Facts:
<1004>: vasok <1289>; ploplok c
<1015>: vasok <1375>; ploplok a
<1034>: ploplok g
<1043>: vasok <988>; ploplok b
<1053>: vasok <188>; ploplok a
<1054>: vasok <1385>; ploplok a
<1070>: vasok <1547>; ploplok a
<1074>: vasok <934>; ploplok d
<1086>: vasok <1309>; ploplok a
<1120>: vasok <605>; ploplok a
<1123>: vasok <198>; ploplok a
<1143>: ploplok a
<1154>: vasok <1402>; ploplok b
<1179>: vasok <819>; ploplok c
<1184>: vasok <1270>; ploplok a
<1192>: vasok <1401>; ploplok a
<1198>: vasok <1235>; ploplok b
<1228>: vasok <35>; ploplok c
<1231>: vasok <1617>; ploplok b
<1235>: vasok <647>; ploplok d
<1238>: vasok <1143>; ploplok a
<1240>: vasok <599>; ploplok a
<125>: vasok <260>; ploplok a
<1265>: vasok <810>; ploplok b
<1270>: vasok <1408>; ploplok b
<1275>: vasok <168>; ploplok f
<1289>: vasok <396>; ploplok a
<1298>: ploplok b
<12>: vasok <1070>; ploplok b
<1300>: vasok <940>; ploplok a
<1301>: vasok <475>; ploplok c
<1308>: vasok <751>; ploplok a
<1309>: vasok <167>; ploplok d
<1326>: vasok <153>; ploplok b
<1343>: vasok <952>; ploplok c
<1346>: vasok <1240>; ploplok a
<1347>: vasok <273>; ploplok a
<1365>: vasok <12>; ploplok a
<1369>: vasok <1346>; ploplok a
<1371>: vasok <140>; ploplok a
<1375>: vasok <998>; ploplok a
<1380>: vasok <1472>; ploplok g
<1385>: vasok <974>; ploplok a
<1399>: ploplok a
<1401>: ploplok b
<1402>: vasok <74>; ploplok a
<1408>: vasok <125>; ploplok a
<140>: vasok <1412>; ploplok c
<1412>: vasok <1449>; ploplok e
<1449>: vasok <1399>; ploplok a
<1466>: vasok <1238>; ploplok e
<1472>: vasok <333>; ploplok a
<1481>: ploplok a
<1497>: vasok <416>; ploplok a
<1499>: ploplok c
<1503>: ploplok b
<1522>: vasok <228>; ploplok d
<1527>: vasok <1326>; ploplok a
<153>: vasok <506>; ploplok a
<1545>: vasok <1043>; ploplok e
<1547>: vasok <394>; ploplok a
<1556>: vasok <312>; ploplok d
<1585>: vasok <215>; ploplok a
<1617>: vasok <1123>; ploplok d
<1618>: vasok <552>; ploplok b
<1621>: vasok <1343>; ploplok e
<166>: vasok <352>; ploplok b
<167>: vasok <391>; ploplok a
<168>: vasok <166>; ploplok b
<184>: vasok <1503>; ploplok a
<188>: vasok <1275>; ploplok f
<198>: vasok <1380>; ploplok f
<215>: vasok <535>; ploplok g
<228>: vasok <942>; ploplok b
<230>: vasok <845>; ploplok a
<241>: vasok <1074>; ploplok b
<251>: vasok <1231>; ploplok c
<260>: vasok <335>; ploplok b
<266>: vasok <505>; ploplok d
<270>: vasok <1618>; ploplok b
<273>: vasok <305>; ploplok f
<278>: vasok <1585>; ploplok d
<305>: vasok <1522>; ploplok c
<307>: vasok <1154>; ploplok g
<312>: vasok <528>; ploplok a
<313>: vasok <1086>; ploplok d
<324>: vasok <1053>; ploplok d
<332>: vasok <567>; ploplok b
<333>: vasok <1497>; ploplok d
<335>: vasok <973>; ploplok g
<351>: vasok <902>; ploplok c
<352>: vasok <445>; ploplok d
<35>: vasok <1265>; ploplok b
<385>: ploplok c
<38>: vasok <1371>; ploplok c
<391>: vasok <1300>; ploplok b
<394>: vasok <1556>; ploplok b
<396>: vasok <947>; ploplok b
<403>: vasok <757>; ploplok e
<416>: vasok <1347>; ploplok a
<441>: ploplok e
<445>: ploplok d
<475>: vasok <955>; ploplok a
<479>: vasok <1120>; ploplok c
<504>: vasok <791>; ploplok f
<505>: vasok <517>; ploplok a
<506>: vasok <727>; ploplok b
<517>: vasok <929>; ploplok f
<528>: ploplok a
<535>: vasok <962>; ploplok a
<538>: vasok <633>; ploplok b
<552>: vasok <1527>; ploplok a
<555>: ploplok d
<558>: vasok <838>; ploplok b
<567>: vasok <351>; ploplok f
<599>: vasok <878>; ploplok c
<602>: vasok <1365>; ploplok d
<605>: ploplok a
<624>: ploplok f
<633>: vasok <1184>; ploplok a
<642>: vasok <504>; ploplok b
<647>: vasok <686>; ploplok a
<686>: vasok <403>; ploplok a
<716>: vasok <1301>; ploplok d
<727>: vasok <1004>; ploplok f
<735>: vasok <1015>; ploplok c
<74>: vasok <735>; ploplok a
<751>: ploplok b
<757>: vasok <933>; ploplok a
<769>: vasok <385>; ploplok b
<785>: vasok <332>; ploplok b
<791>: vasok <479>; ploplok a
<810>: vasok <251>; ploplok a
<819>: vasok <1054>; ploplok a
<838>: vasok <89>; ploplok a
<844>: vasok <1369>; ploplok a
<845>: vasok <844>; ploplok a
<878>: vasok <184>; ploplok b
<89>: vasok <642>; ploplok a
<902>: vasok <313>; ploplok e
<929>: vasok <230>; ploplok c
<933>: vasok <1545>; ploplok e
<934>: vasok <558>; ploplok c
<940>: vasok <602>; ploplok e
<942>: vasok <1192>; ploplok g
<947>: vasok <716>; ploplok a
<952>: vasok <307>; ploplok g
<955>: vasok <1466>; ploplok a
<962>: vasok <1621>; ploplok b
<973>: vasok <270>; ploplok a
<974>: vasok <769>; ploplok a
<988>: vasok <538>; ploplok a
<998>: vasok <785>; ploplok f

Known rows:
<1086>: [-31 -21 -18 -17 -28  -8  -3  25 -17  16 -11  35  -7  34 -29  33   1  28
  16 -20  28  26   1  -8 -19 -25 -23 -52  26 -21 -29  -2  12 -13 -41  -9
  39  -6 -25  15  10  -3]
<1408>: [ 19 -31 -11  20   1 -14   0  26 -21  19   3  21 -14  22 -44  70  16 -12
   3 -10   7   0  18  26  18 -12 -10  -9  34 -15 -27  16  12 -31  -1 -10
  60  34 -39  12  19   6]
<260>: [ 20 -28 -24  21  -2 -13  -1  21 -13  20 -13  17 -18  18 -40  70  13 -10
   8 -13  21  -2  18  10  17 -23 -19   2  34 -13 -27  11   8 -31   2  -6
  45  34 -24  12  27  13]
<335>: [ 25 -29 -22   9  11 -32  10   8 -13  21   7  46 -26  16 -41  68  19 -11
 -11 -19 -10  -1  18  23  14 -19 -12 -11  33  -4 -42  12  12 -32   3  -8
  68  23 -40  13  12  17]
<251>: [ -5 -11 -48 -16  10 -14  32   9  -6  16  16  49 -27   7   1  48 -16  39
   2 -18  -8  -7  -3 -15  -2   6   2 -35   2   4 -19  -7  19 -29  -4   1
  59   9 -42   1  19   8]
<517>: [-42 -11 -26  19 -18  -8 -13  41 -23 -19 -15  39 -27  11  11  47 -19  29
  25 -32  20  28 -11   4   1   1  -8  10  39 -31 -41  -3   6 -24  -6  -3
  43  21 -16  20  45  39]
<506>: [ 20 -15 -33  14  -2 -16  -2  -4  -1  21 -23  30 -33   7 -22  41   8 -10
  13 -24  28  17   6 -11  10 -17 -11   7  50   1 -34  -1  33 -33   0   6
  37  20  13  -4  28  35]
<727>: [  4 -16 -27  20  -2 -15 -11  -6  -1  15 -25  30 -35  -2 -13  38   0  -8
  22 -24  33  26 -10 -10  14  -7   0   8  53   4 -22   7  36 -31  -6   3
  29  20   9   1  22  33]
<1326>: [ 21 -20 -30  17  -1 -15  -2  -3  -2  21 -22  26 -32   8 -27  54  10 -10
  12 -23  26  15  10  -7  12 -19 -13   7  50  -1 -33   1  28 -32   1   4
  37  22   7  -1  28  33]
<751>: [-13  -5 -33  -1 -16  -8   5  27 -15  10  -6  32 -12  19  -5  28 -13  21
  15 -17  31  14  11  -7   2  -7 -17  -6  17 -10 -27   5  15 -29 -15  -4
  40  18   1   2  32  25]
<1184>: [ 18 -30 -10  20   1 -13   0  33 -27  17   8  20  -6  25 -44  69  15 -12
   3  -7   7  -2  19  28  18  -9 -11 -14  26 -17 -25  20   8 -30  -2 -13
  60  36 -41  13  19   2]
<305>: [ -7 -12 -49 -16  10 -13  33   8  -5  17  16  49 -28   7   2  51 -17  39
   2 -17  -9  -9  -5 -17  -2   6   4 -38   1   4 -17  -8  19 -28  -4   2
  58   8 -42   0  18   5]
<312>: [-15 -18 -12 -12 -19  -7 -12  30 -16  16   1  31   3  32 -11  22 -13  20
  19 -18  32  24   0 -14  -8  -2 -11 -48  15  -4 -45  -4   6 -23 -34 -13
  60  -4 -15   8   9   2]
<1235>: [ -3 -28 -21  13   9 -53  24  23 -32 -15   7  28  -9  39 -20  57  -7  -6
   1  -4  20  22   7  31  16  11  -6 -45   9  -6 -34  22   1 -26 -12   5
  67  20 -37  17  15   2]
<1449>: [-13  -4 -21 -10 -11 -10   6  28 -19   7   8  40  -9  20  -8  19 -10  14
  11 -14  24  19   7   8   3  10  -8 -20  23  -6 -29  10  25 -31 -21  -8
  56  19  -8  -3  24  26]
<933>: [ 15 -28 -15  17   9 -31  10  35 -36  -1  14  29   0  29 -35  68  10 -10
  -1  -2  13   1  13  32  19   2 -10 -31   6 -10 -28  29  -1 -28  -4 -12
  67  31 -43  18  11  -1]
<1301>: [ 23   3 -39  -7   8 -30   8  -7   0  19 -13  55 -32   2  -7   6   5  -8
  -3 -28  18  20  -1  -5  -1  -2  -7   1  47   6 -46   4  34 -34   0   2
  60   4   7  -2  20  39]
<1371>: [-13  -4 -20 -10 -10 -10   7  28 -18   7   9  40  -9  20  -8  19  -9  13
  11 -14  23  19   7   9   3  10  -7 -20  23  -6 -29  10  25 -30 -21  -8
  57  19  -9  -2  25  27]
<396>: [ 19  -5 -35   8  -4 -16  -2  -5   0  20 -23  34 -32   5 -12  16   2  -9
  15 -24  31  22   1 -14   6 -10  -9   8  51   3 -36  -2  37 -33  -2   6
  36  15  17  -9  28  38]

Rows:
No name comes twice in this set of rows, the named rows included.
[-41 -20  -4 -17   8 -31  22  -9 -41  -6   8  46 -31  32   1  16 -28  33
   1 -30  34  31  23  31   8  10 -12 -24   9  -5 -45  35  12 -32 -24  15
  60  18  -8   6   3   3] => <1074>
[  3 -15 -28  13 -13 -10   6  38 -27   9   2  23   3  24 -24  59  -4   4
  10  -5  29  -1  17   8  14  -9 -20  -9   5 -14 -23  17   3 -30  -8 -11
  49  33 -20   9  31  12] => <1198>
[ 12 -26 -11  16  -3 -12   4  40 -36  11  16  22   6  28 -40  68   9  -9
   4  -1  14  -3  19  28  18   0 -12 -22   8 -17 -24  24   4 -30  -8 -15
  64  37 -41  12  20   2] => <757>
[ -1  -7 -45 -14   8 -16  27  12  -8  14  13  51 -23  10  -1  40 -12  35
  -1 -19   0  -1   1  -7  -2   2  -5 -27   4   2 -26  -1  16 -29  -6  -3
  59   9 -38   5  21  15] => <1228>
[ 16 -26 -21  21  -7 -11   3  40 -32  13   3  15   7  27 -39  69   8 -10
   7  -1  25  -9  20  19  18 -15 -21  -8   4 -19 -22  23  -3 -31  -1 -14
  53  39 -36  15  29   1] => <1043>
[-35  -5  -9 -14 -13  -2   4   0 -35  15   4  39 -22  16  -3  24 -24  36
  11 -28  37  25  25   5   4 -11 -22   3   6 -13 -34  30  12 -33 -18  -2
  32  31   6  -1  21  14] => <241>
[  5  -2 -36 -11   7 -19  17  15 -13   9   8  53 -17  13  -7  26  -3  19
  -5 -22  14  10  10   7  -4  -5 -16 -15   8   0 -39  13  12 -30  -9  -7
  60   7 -29  12  23  27] => <1499>
[-24 -19 -39 -12   0  -6  19  17  -9  17  13  32 -26  14  -4  53 -16  38
  16 -13  -1   3  -4 -12   3  12   8 -39  18  -3 -11  -9  31 -27 -15   2
  51  17 -35  -8  20   6] => <810>
[  5 -16 -45 -24  11 -18  32  13 -10  17  20  52 -27  13  -2  44  -6  38
  -1 -16 -13  -3   0 -10  -3   7   3 -45   5   1 -24  -7  22 -28  -8   0
  65  10 -41  -4  14  10] => <942>
[ 17 -30 -11  20   0 -12   1  35 -29  17   9  20  -3  26 -44  70  15 -12
   3  -5   9  -3  19  28  19  -8 -12 -15  21 -18 -25  22   6 -30  -2 -13
  61  37 -42  13  19   1] => <633>
[ 19 -28 -22  22  -3 -12   0  32 -21  18  -6  15  -6  22 -41  70  12 -10
   7  -7  22  -6  20  15  18 -22 -20  -1  20 -16 -24  17   1 -30   1 -10
  48  37 -33  15  27   6] => <1270>
[  2 -20 -48 -24  11 -16  38  10  -7  19  22  51 -30  10   0  53 -11  40
   2 -14 -17  -9  -5 -16  -3  10  10 -51   3   3 -16 -10  25 -28  -6   3
  65  10 -44  -7  12   3] => <1380>
[-15 -15 -21  -6 -28  -6 -12  33 -14  17 -12  23   8  33  -5  17 -21  24
  23 -18  37  21   1 -23 -10 -17 -20 -41   5  -2 -46  -7  -4 -21 -33 -13
  50  -5   0  12  14  -1] => <394>

Now the same elements, written a new way:
Known rows:
<538>: [ 15  -2  -7  26 -33 -22   3   2  10   8 -39  -5 -14  10]
<633>: [ -2   2 -15  -1 -42 -27  -4  -5  -4  -1 -30 -13  -2   7]
<974>: [  3 -14   1 -11   4  -8  -3  -9  -3  -2  -7   1  16   7]
<312>: [ -2  -1   0 -20 -22  19   1  -2   3 -22   3  -2   1   9]
<902>: [ -5 -10  18  -1 -26  16   8   4   0  -3  53  -6 -12 -36]
<552>: [-10  20   4 -22 -14 -17   0 -10 -11  -3 -18 -10 -19  20]
<396>: [  6  13  29  -8  22  -4   8  -8   0   5 -15   4 -32  30]
<727>: [ -5   4  27 -23   3  -7   8 -12  -7   8 -16  -6 -27  20]
<735>: [ -7  13  28  24   0   3   1   1 -11  12  37  15   5 -38]
<74>: [  4  17   9   2  -3 -11  -9  -5 -21   9  36  23  15 -33]
<940>: [ -5 -21  16 -11 -32  28  13   4  10 -16  37 -15 -17 -18]
<1343>: [ -5   4  30  26  11  -7   0  -2 -12  19  30  16  13 -34]
<1228>: [-15  -9  -3   9   6  12  17   3  -5   4   4 -10   6  -2]
<785>: [ 15  18  15  22  -6  10   0   6  -2   7  27  26  -9 -22]
<230>: [-23 -17 -10 -16  -2   6 -30  19 -10   5  22   7  10   5]
<260>: [  9  11   1  16 -23 -17   5   0   4   7 -33  -5 -26  17]
<188>: [ 18 -48  24  -4  14 -13   8 -13   4   9 -21   5  21   6]
<416>: [ -7  -2 -43 -16   5   5  20   1 -23   0   8  -4  17   5]
<1499>: [-14  -7  14  11   1   8   6   1   3   3   2  -8   2  -2]

Rows:
No name comes twice in this set of rows, the named rows included.
[ -4 -15   1  11   8  11 -18  21   4  13  11  13  -5   8] => <1503>
[-10  20  12 -29  -3 -15   2 -12 -13  -4 -15  -7 -21  24] => <153>
[ -2   6   1 -22 -34  28   2   2   4 -28   8   0  -4   6] => <1365>
[ -8  14  20 -33  14 -10   2 -15 -14  -5  -9  -2 -16  26] => <947>
[  5   7   6   1   6 -18  -9  -8 -19  12  23  18  19 -23] => <535>
[  1  20   8  -2 -11  -3  -7  -3 -18   3  36  21  10 -30] => <1375>
[ 19  13  18  30  11  -9  -4   0  -9  23  28  30   2 -28] => <1154>
[ 18 -16  11  15  13  -1   3  -3  10   7 -12   9   2  11] => <769>
[ 20   5  16  28  16 -12  -3  -2  -7  23  18  28   5 -23] => <962>
[  2  19   7  -1  -8  -5  -9  -4 -19   6  35  21  11 -31] => <1015>
[  6  16   8   9 -13 -14   5  -2   3   6 -28  -4 -32  22] => <270>
[ -2   5 -10   6   2  26 -11 -18  34  11  -7 -33   3 -13] => <504>
[ 15  18  15  19 -10  14   1   7   0   4  26  24 -10 -20] => <332>

